Below are the code and all the weights of a small trained network. Each question names an input and a target symbol and asks about switching units off, where a switched-off unit gives its printed mean instead of its output.

import numpy as np


def w(rows, s, z=0):
    codes = np.array(rows[::2]) - 128.0
    scale = np.full(codes.shape[1], s)
    scale[-1] = z or s
    return codes * scale


def norm(h):
    return h / np.sqrt((h * h).mean(-1, keepdims=True) + 1e-5)


def f(y):
    return np.maximum(y, 0)


def softmax(a):
    e = np.exp(a - a.max(-1, keepdims=True))
    return e / e.sum(-1, keepdims=True)


def log_softmax(a):
    a = a - a.max(-1, keepdims=True)
    return a - np.log(np.exp(a).sum(-1, keepdims=True))


def net(x, mask):
    ids = ['αβγεζημξσφψω'.index(c) for c in x.split()]
    T = len(ids)
    res = E[ids] + P[:T]
    r = norm(res)
    for j in range(2):
        rows = slice(4 * j, 4 * j + 4)
        q, k, v = (r @ M[0][rows].T for M in (Q, K, V))
        z = softmax(np.where(np.tri(T) > 0, q @ k.T / 4**0.5, -1e9)) @ v
        o = O[0][rows]
        res = res + np.where(mask[j], z, o[:, -1]) @ o[:, :-1]
    y = f(norm(res) @ A[0][:, :-1].T + A[0][:, -1])
    res = res + np.where(mask[2:14], y, B[0][:, -1]) @ B[0][:, :-1]
    return log_softmax(norm(res)[-1] @ U[:, :-1].T + U[:, -1])


Q, K, V, O, A, B = {}, {}, {}, {}, {}, {}
E = w([
[85,182,135],'α',
[213,230,122],'β',
[69,122,102],'γ',
[69,118,156],'ε',
[48,64,111],'ζ',
[59,73,212],'η',
[128,42,181],'μ',
[217,57,22],'ξ',
[133,74,162],'σ',
[221,70,91],'φ',
[10,175,82],'ψ',
[46,236,34],'ω',
],0.014)
P = w([
[182,170,138],'0',
[58,59,124],'1',
[137,82,77],'2',
[112,72,66],'3',
[95,103,106],'4',
[119,104,90],'5',
[149,82,91],'6',
[6,76,126],'7',
[100,83,115],'8',
[96,106,118],'9',
[85,144,109],'10',
[111,136,106],'11',
[112,113,121],'12',
[101,98,132],'13',
],0.011)
Q[0] = w([
[79,96,195],'head 1',
[175,238,62],'head 1',
[145,11,117],'head 1',
[148,167,131],'head 1',
[169,92,190],'head 2',
[179,148,91],'head 2',
[56,75,107],'head 2',
[233,62,218],'head 2',
],0.011)
K[0] = w([
[178,165,167],'head 1',
[109,126,61],'head 1',
[171,146,239],'head 1',
[97,123,128],'head 1',
[195,152,157],'head 2',
[105,78,83],'head 2',
[154,167,152],'head 2',
[254,65,63],'head 2',
],0.014)
V[0] = w([
[29,143,90],'head 1',
[124,227,79],'head 1',
[200,110,169],'head 1',
[117,144,251],'head 1',
[121,134,109],'head 2',
[156,168,215],'head 2',
[31,158,72],'head 2',
[103,135,181],'head 2',
],0.014)
O[0] = w([
[2,121,114,172],'head 1',
[67,153,164,93],'head 1',
[190,160,150,98],'head 1',
[129,212,45,118],'head 1',
[140,120,152,143],'head 2',
[134,171,66,44],'head 2',
[203,68,133,254],'head 2',
[159,180,135,129],'head 2',
],0.0096,0.0062)
A[0] = w([
[162,213,160,71],'neuron 1',
[197,182,167,177],'neuron 2',
[172,146,53,162],'neuron 3',
[98,177,187,113],'neuron 4',
[203,155,184,103],'neuron 5',
[135,81,171,23],'neuron 6',
[122,217,94,110],'neuron 7',
[216,149,160,114],'neuron 8',
[164,118,136,2],'neuron 9',
[150,100,190,88],'neuron 10',
[116,225,228,150],'neuron 11',
[2,132,77,80],'neuron 12',
],0.0092,0.0052)
B[0] = w([
[85,159,154,141],'neuron 1',
[121,190,254,178],'neuron 2',
[196,122,142,217],'neuron 3',
[152,71,169,139],'neuron 4',
[41,142,172,164],'neuron 5',
[92,73,136,158],'neuron 6',
[101,68,54,175],'neuron 7',
[100,208,232,176],'neuron 8',
[93,110,90,128],'neuron 9',
[68,98,105,181],'neuron 10',
[113,62,195,146],'neuron 11',
[80,215,116,252],'neuron 12',
],0.0063,0.0039)
U = w([
[176,61,158,224],'α',
[178,11,133,83],'β',
[181,81,75,77],'γ',
[143,118,142,145],'ε',
[47,130,123,180],'ζ',
[153,110,241,64],'η',
[189,139,194,116],'μ',
[132,137,141,2],'ξ',
[80,172,79,223],'σ',
[147,125,237,20],'φ',
[125,107,143,73],'ψ',
[183,163,192,223],'ω',
],0.011,0.0048)

Each question gives the input, a string of symbols that net reads in full, and the target symbol t.
The units are the heads (4 rows each of Q, K, V and O) and the neurons (one row each of A and B). Each row of codes is followed by its name. A weight is (code - 128) times the scale printed after its matrix; where a second scale follows, it is the last column's (O, A, B and U).
mask holds one flag per unit, heads first, then neurons. A switched-off unit (its flag False) gives its mean, the last column of its rows in O or B, instead of its output. The means were averaged over made-up inputs and are rounded, as every weight is.
A unit's drop is (log p(t) with every unit on - log p(t) with that unit switched off) / (log p(t) with every unit on - log p(t) with every unit switched off).
The circuit of an input: a set's keep is (log p(t) with only the set's units on - log p(t) with every unit switched off) / (log p(t) with every unit on - log p(t) with every unit switched off). Starting from the 12 units with the biggest drops (on a tie, the unit counted first), units are removed one at a time, each time the one whose removal leaves the highest keep (on an exact tie, the one counted first), for as long as the keep stays at least 0.8.
units of the circuit, in order: the units of the circuit, biggest drop first
most important unit: the unit with the biggest drop
heads that matter: for each layer, one digit per head in row order, 1 if its drop is at least 0.15 and else 0, layers parted by /
drop when u is switched off: that unit's drop, to one decimal
input ε ε γ ε γ ε ω γ α ω ε ε, target σ: units of the circuit, in order => [head 1; head 2]
input ε ω ζ ξ γ, target σ: most important unit => head 2
input α ε ψ ω σ σ σ, target ζ: units of the circuit, in order => [head 2; head 1]
input ξ σ ε σ ω μ ε μ ξ φ ζ, target β: heads that matter => 10
input ξ μ σ γ ε η ξ ε ε σ α ε, target β: heads that matter => 01
input ξ σ ε μ γ, target β: heads that matter => 00
input ε ψ φ γ β σ σ σ, target σ: heads that matter => 10
input μ η ε ω σ γ ψ μ α ζ β η, target ω: heads that matter => 10
input ε γ ξ η ξ η ε, target σ: heads that matter => 00
input ξ μ μ ζ ε σ μ γ, target β: heads that matter => 10
input ε ε φ, target σ: heads that matter => 11
input ε μ η ξ ε γ, target σ: heads that matter => 00
input η ω η β, target ζ: heads that matter => 10
input ε ε μ ω α ω ξ φ, target σ: units of the circuit, in order => [head 1]
input σ γ β ψ ε ζ μ ε ω ξ σ σ, target ω: drop when head 1 is switched off => 1.2
input μ ε γ η, target ω: drop when head 1 is switched off => 1.1
input σ ε ξ ξ ε, target ω: drop when head 1 is switched off => 1.1
